Below are the code and all the weights of a small trained network. Each question names an input and a class and asks about switching units off, where a switched-off unit gives its printed mean instead of its output.

import numpy as np


def w(rows, s, z=0):
    codes = np.array(rows[::2]) - 128.0
    scale = np.full(codes.shape[1], s)
    scale[-1] = z or s
    return codes * scale


def norm(h):
    return h / np.sqrt((h * h).mean(-1, keepdims=True) + 1e-5)


def f(y):
    return y / 2 * (1 + np.tanh(0.7978845608 * (y + 0.044715 * y**3)))


def log_softmax(a):
    a = a - a.max(-1, keepdims=True)
    return a - np.log(np.exp(a).sum(-1, keepdims=True))


def net(x, mask):
    res = np.array(x, float).reshape(1, 5) / 4 @ E
    u = 0
    for l in range(2):
        y = f(norm(res) @ A[l][:, :-1].T + A[l][:, -1])
        res = res + np.where(mask[u : u + 6], y, B[l][:, -1]) @ B[l][:, :-1]
        u += 6
    return log_softmax(norm(res)[-1] @ U[:, :-1].T + U[:, -1])


A, B = {}, {}
E = w([
[112,135,249,113,143,124,79,147,142,74,204,154],'x0',
[213,83,120,108,68,100,174,45,125,130,156,147],'x1',
[120,128,115,132,92,136,123,145,122,129,145,126],'x2',
[97,57,134,113,128,154,101,99,73,144,126,181],'x3',
[123,116,123,129,140,137,154,129,133,112,132,124],'x4',
],0.017)
A[0] = w([
[177,155,79,172,95,77,201,63,160,175,140,150,111],'0.n0',
[233,86,156,112,57,39,146,26,168,77,217,175,19],'0.n1',
[59,144,8,164,137,149,142,130,139,206,3,98,168],'0.n2',
[212,244,135,171,109,84,162,159,213,113,138,36,254],'0.n3',
[221,71,86,130,88,129,192,109,133,205,94,138,114],'0.n4',
[154,118,48,100,80,155,177,1,164,220,107,70,86],'0.n5',
],0.0085,0.0091)
B[0] = w([
[180,73,135,78,95,143,91,147,106,132,87,82,182],'0.n0',
[183,164,106,91,176,214,146,105,176,208,179,154,189],'0.n1',
[209,138,130,111,174,205,154,107,157,161,246,166,240],'0.n2',
[144,192,150,65,107,86,161,171,129,68,122,94,250],'0.n3',
[168,136,144,193,126,69,104,114,128,86,67,179,192],'0.n4',
[49,124,120,127,103,117,106,167,68,107,80,66,198],'0.n5',
],0.013,0.015)
A[1] = w([
[165,151,59,133,150,149,175,155,124,149,139,111,4],'1.n0',
[84,83,154,159,141,174,92,108,132,166,150,160,151],'1.n1',
[141,74,81,188,147,156,104,81,111,180,119,162,161],'1.n2',
[125,159,109,100,133,108,143,158,135,129,169,158,126],'1.n3',
[6,140,167,154,137,82,97,183,145,100,94,138,145],'1.n4',
[148,101,105,129,92,93,126,126,104,105,32,132,82],'1.n5',
],0.017,0.0036)
B[1] = w([
[152,135,204,25,146,104,98,141,151,146,143,159,240],'1.n0',
[106,39,24,69,176,113,95,173,74,205,173,170,244],'1.n1',
[42,142,99,251,86,159,149,36,177,133,160,133,254],'1.n2',
[120,172,184,189,150,168,153,126,192,114,99,155,226],'1.n3',
[57,115,132,206,135,86,112,129,62,103,55,69,247],'1.n4',
[71,48,93,140,68,44,157,144,104,92,59,99,220],'1.n5',
],0.013,0.0097)
U = w([
[222,201,185,40,157,169,163,169,207,115,193,155,237],'0',
[131,70,91,138,166,209,111,77,142,215,254,247,154],'1',
[199,88,94,44,63,39,147,176,99,67,36,72,4],'2',
[92,57,55,241,40,101,155,70,125,120,76,155,144],'3',
[59,213,183,224,132,78,118,149,143,29,63,81,93],'4',
[30,34,101,150,189,85,85,193,34,131,121,135,74],'5',
],0.015,0.0035)

Each question gives the input, the list of numbers given to net, and the class t.
The units are the neurons (one row each of A and B). Each row of codes is followed by its name. A weight is (code - 128) times the scale printed after its matrix; where a second scale follows, it is the last column's (A, B and U).
mask holds one flag per neuron, layer by layer. A switched-off neuron (its flag False) gives its mean, the last column of its row in B, instead of its output. The means were averaged over made-up inputs and are rounded, as every weight is.
A unit's drop is (log p(t) with every unit on - log p(t) with that unit switched off) / (log p(t) with every unit on - log p(t) with every unit switched off).
The circuit of an input: a set's keep is (log p(t) with only the set's units on - log p(t) with every unit switched off) / (log p(t) with every unit on - log p(t) with every unit switched off). Starting from all 12 units, units are removed one at a time, each time the one whose removal leaves the highest keep (on an exact tie, the one counted first), for as long as the keep stays at least 0.8.
circuit, biggest first: the units of the circuit, biggest drop first
unit that matters most: the unit with the biggest drop
top k neurons: the k neurons with the biggest drops, biggest first
top k neurons in layer l: the k neurons of layer l with the biggest drops, biggest first
drop of u: that unit's drop, to one decimal
input [8,-1,8,-5,8], class 4: circuit, biggest first -> [0.n2]
input [-7,5,-7,0,4], class 2: top 2 neurons -> [0.n5 0.n0]
input [0,6,-7,-6,4], class 2: top 2 neurons in layer 0 -> [0.n2 0.n0]
input [0,-1,-4,6,1], class 1: top 2 neurons -> [0.n3 0.n5]
input [8,-2,3,2,-2], class 5: circuit, biggest first -> [0.n3 0.n2]
input [-8,4,6,0,1], class 2: top 3 neurons -> [0.n5 0.n0 1.n0]
input [0,7,-8,-3,-2], class 2: top 3 neurons -> [0.n2 0.n0 0.n4]
input [0,7,1,8,-3], class 3: top 2 neurons -> [0.n2 0.n4]
input [0,-8,6,-2,-1], class 0: top 2 neurons -> [0.n2 0.n5]
input [0,-8,5,6,3], class 1: top 3 neurons -> [0.n5 0.n3 0.n2]
input [8,-8,-2,1,3], class 5: top 2 neurons in layer 0 -> [0.n3 0.n4]
input [-7,-2,-3,4,4], class 1: top 2 neurons -> [0.n2 0.n3]
input [-4,-1,6,7,7], class 1: top 2 neurons -> [0.n2 0.n3]
input [-3,-1,2,-4,2], class 0: circuit, biggest first -> [0.n2]
input [0,7,3,-6,2], class 2: top 2 neurons in layer 0 -> [0.n2 0.n0]
input [0,5,8,-5,7], class 2: top 2 neurons -> [0.n2 0.n0]
input [-1,8,1,5,5], class 3: top 2 neurons in layer 0 -> [0.n2 0.n3]
input [3,-1,-8,-2,-2], class 4: top 2 neurons -> [0.n2 0.n1]
input [4,0,-1,-7,-3], class 4: top 3 neurons in layer 0 -> [0.n2 0.n1 0.n0]
input [8,2,-5,3,-8], class 1: circuit, biggest first -> [0.n3]
input [-7,-2,-2,0,4], class 0: top 2 neurons -> [0.n2 1.n0]
input [-1,1,4,0,5], class 2: top 2 neurons in layer 1 -> [1.n2 1.n4]
input [-1,7,-6,8,-4], class 3: drop of 0.n2 -> 1.4
input [-6,3,1,-2,0], class 2: drop of 1.n2 -> 0.0
input [-5,-7,0,0,4], class 0: drop of 1.n0 -> 0.1
input [-3,-3,-2,5,8], class 1: drop of 0.n3 -> 0.4
input [-4,-1,-5,8,5], class 1: unit that matters most -> 0.n2
